Below is a small trained network, with its code and all its weights. Each question gives an input and a target symbol and asks what happens when units are switched off, that is, made to give their printed mean instead of their output.

import numpy as np


def w(rows, s, z=0):
    codes = np.array(rows[::2]) - 128.0
    scale = np.full(codes.shape[1], s)
    scale[-1] = z or s
    return codes * scale


def f(y):
    return y / 2 * (1 + np.tanh(0.7978845608 * (y + 0.044715 * y**3)))


def softmax(a):
    e = np.exp(a - a.max(-1, keepdims=True))
    return e / e.sum(-1, keepdims=True)


def log_softmax(a):
    a = a - a.max(-1, keepdims=True)
    return a - np.log(np.exp(a).sum(-1, keepdims=True))


def net(x, mask):
    ids = ['ΓΛΞΠΣΦΨΩαβδεζημτ'.index(c) for c in x.split()]
    T = len(ids)
    res = E[ids] + P[:T]
    r = res
    for j in range(3):
        rows = slice(3 * j, 3 * j + 3)
        q, k, v = (r @ M[0][rows].T for M in (Q, K, V))
        z = softmax(np.where(np.tri(T) > 0, q @ k.T / 3**0.5, -1e9)) @ v
        o = O[0][rows]
        res = res + np.where(mask[j], z, o[:, -1]) @ o[:, :-1]
    y = f(res @ A[0][:, :-1].T + A[0][:, -1])
    res = res + np.where(mask[3:15], y, B[0][:, -1]) @ B[0][:, :-1]
    return log_softmax(res[-1] @ U[:, :-1].T + U[:, -1])


Q, K, V, O, A, B = {}, {}, {}, {}, {}, {}
E = w([
[95,160,124],'Γ',
[50,150,119],'Λ',
[96,168,133],'Ξ',
[44,111,96],'Π',
[132,170,158],'Σ',
[30,128,104],'Φ',
[103,97,67],'Ψ',
[97,65,4],'Ω',
[80,121,122],'α',
[118,106,87],'β',
[244,117,50],'δ',
[175,147,89],'ε',
[98,124,139],'ζ',
[165,83,101],'η',
[201,75,57],'μ',
[106,155,117],'τ',
],0.016)
P = w([
[35,204,41],'0',
[110,57,197],'1',
[99,236,67],'2',
[144,46,177],'3',
[138,235,75],'4',
[145,42,179],'5',
[150,233,91],'6',
[172,33,165],'7',
[116,248,132],'8',
[188,33,158],'9',
],0.011)
Q[0] = w([
[202,99,61],'h0',
[110,163,163],'h0',
[125,170,5],'h0',
[136,152,189],'h1',
[96,158,196],'h1',
[125,15,90],'h1',
[114,204,89],'h2',
[203,199,160],'h2',
[99,10,116],'h2',
],0.012)
K[0] = w([
[80,216,191],'h0',
[157,194,72],'h0',
[55,143,113],'h0',
[65,103,147],'h1',
[155,172,95],'h1',
[179,90,122],'h1',
[151,233,168],'h2',
[200,164,155],'h2',
[199,24,245],'h2',
],0.012)
V[0] = w([
[45,157,242],'h0',
[124,108,63],'h0',
[46,89,138],'h0',
[93,8,120],'h1',
[225,165,65],'h1',
[102,142,72],'h1',
[97,154,82],'h2',
[156,85,165],'h2',
[146,154,107],'h2',
],0.011)
O[0] = w([
[81,173,195,69],'h0',
[216,8,82,238],'h0',
[105,134,111,191],'h0',
[72,64,121,120],'h1',
[228,3,63,193],'h1',
[155,148,77,255],'h1',
[136,136,40,231],'h2',
[166,97,250,32],'h2',
[134,151,115,165],'h2',
],0.0052,0.0039)
A[0] = w([
[100,95,30,198],'n0',
[105,120,115,121],'n1',
[32,57,148,176],'n2',
[91,107,107,117],'n3',
[156,207,14,69],'n4',
[254,200,203,181],'n5',
[149,97,236,113],'n6',
[214,181,39,94],'n7',
[111,107,66,181],'n8',
[145,121,57,116],'n9',
[56,61,54,197],'n10',
[200,137,52,2],'n11',
],0.008,0.0051)
B[0] = w([
[140,156,151,247],'n0',
[131,145,166,133],'n1',
[142,157,114,159],'n2',
[132,136,148,139],'n3',
[112,102,106,254],'n4',
[178,138,201,168],'n5',
[18,10,94,144],'n6',
[117,142,116,234],'n7',
[131,138,135,202],'n8',
[116,151,156,194],'n9',
[154,140,144,219],'n10',
[77,127,132,179],'n11',
],0.013,0.011)
U = w([
[83,191,42,163],'Γ',
[169,220,93,100],'Λ',
[223,219,174,185],'Ξ',
[96,147,153,1],'Π',
[77,108,116,13],'Σ',
[66,76,110,85],'Φ',
[86,100,140,137],'Ψ',
[104,99,154,167],'Ω',
[39,79,129,108],'α',
[62,35,109,129],'β',
[163,113,169,158],'δ',
[255,79,104,71],'ε',
[135,33,70,52],'ζ',
[60,70,136,150],'η',
[82,163,201,80],'μ',
[58,129,225,187],'τ',
],0.0089,0.0064)

Each question gives the input, a string of symbols that net reads in full, and the target symbol t.
The units are the heads (3 rows each of Q, K, V and O) and the neurons (one row each of A and B). Each row of codes is followed by its name. A weight is (code - 128) times the scale printed after its matrix; where a second scale follows, it is the last column's (O, A, B and U).
mask holds one flag per unit, heads first, then neurons. A switched-off unit (its flag False) gives its mean, the last column of its rows in O or B, instead of its output. The means were averaged over made-up inputs and are rounded, as every weight is.
A unit's drop is (log p(t) with every unit on - log p(t) with that unit switched off) / (log p(t) with every unit on - log p(t) with every unit switched off).
The circuit of an input: a set's keep is (log p(t) with only the set's units on - log p(t) with every unit switched off) / (log p(t) with every unit on - log p(t) with every unit switched off). Starting from the 12 units with the biggest drops (on a tie, the unit counted first), units are removed one at a time, each time the one whose removal leaves the highest keep (on an exact tie, the one counted first), for as long as the keep stays at least 0.8.
circuit, biggest first: the units of the circuit, biggest drop first
most important unit: the unit with the biggest drop
top k neurons: the k neurons with the biggest drops, biggest first
which heads matter: for each layer, one digit per head in row order, 1 if its drop is at least 0.15 and else 0, layers parted by /
drop of u: that unit's drop, to one decimal
input Φ η Σ, target Γ: circuit, biggest first => (h2; n4; h1)
input Ξ ζ Π Σ Ω Ψ ε Σ τ, target Γ: circuit, biggest first => (h2; n5)
input τ Σ Ξ ε Λ τ ζ, target Γ: which heads matter => 001
input Ψ μ Ω Σ δ Ω, target ε: circuit, biggest first => (h1; n10; n6)
input Ω δ Ω Ω Σ β α Π Σ η, target β: circuit, biggest first => (h2; n6; h1)
input Ω Λ ε Σ δ Γ Ψ Ω, target Ξ: which heads matter => 000
input Λ Σ Π Ψ δ Σ Φ μ Γ, target Γ: circuit, biggest first => (h2; n5)
input Ψ Σ δ, target Γ: circuit, biggest first => (h2; n11; n7)
input Ω δ Σ Σ Γ ζ Ω Π μ, target Γ: circuit, biggest first => (h2; n7; n11)
input Ω Ψ Λ δ Γ Φ, target ε: most important unit => h0
input Φ Σ δ Σ α Σ ε δ ζ, target Γ: circuit, biggest first => (h2; n5)
input Σ Σ Γ Φ ε, target Γ: circuit, biggest first => (h2; n4)
input Σ δ δ Ξ, target ε: circuit, biggest first => (h0; h1)
input Ω δ δ Γ, target ε: circuit, biggest first => (h0; h1)
input Ξ Φ Σ Σ Σ Σ Σ Σ Σ Σ, target τ: top 3 neurons => (n6; n5; n4)
input Ω Σ Π Γ δ Λ, target ε: circuit, biggest first => (h0; h1; n6)
input ε Ω Σ Ψ Ω Π η, target Γ: most important unit => h2
input Ω Π δ δ Ψ η Ω Φ δ Ω, target ε: circuit, biggest first => (h1; n10)
input τ Σ δ Σ, target ε: which heads matter => 100
input δ Ψ Ω Σ Γ δ ε Σ δ Ξ, target ε: which heads matter => 110
input β τ Λ Σ Σ Γ Γ Σ, target τ: which heads matter => 111
input ε Π ε Γ Ψ Ψ δ Ω δ Π, target ε: which heads matter => 010
input Σ δ η Γ Σ Ω ε δ Σ Σ, target ε: top 2 neurons => (n5; n11)
input τ Γ ζ η Λ Ω β Ω Ξ, target Γ: top neuron => (n4)
input Σ δ ε Ξ Π δ Σ Π, target ε: drop of h1 => 0.3
input Ω δ Ξ Φ Φ δ Π Σ τ, target Γ: drop of n5 => 0.1
input Ω ε α Π Λ ζ η, target Γ: drop of h2 => 0.7
input Ξ Σ Ψ η, target β: drop of n9 => 0.1
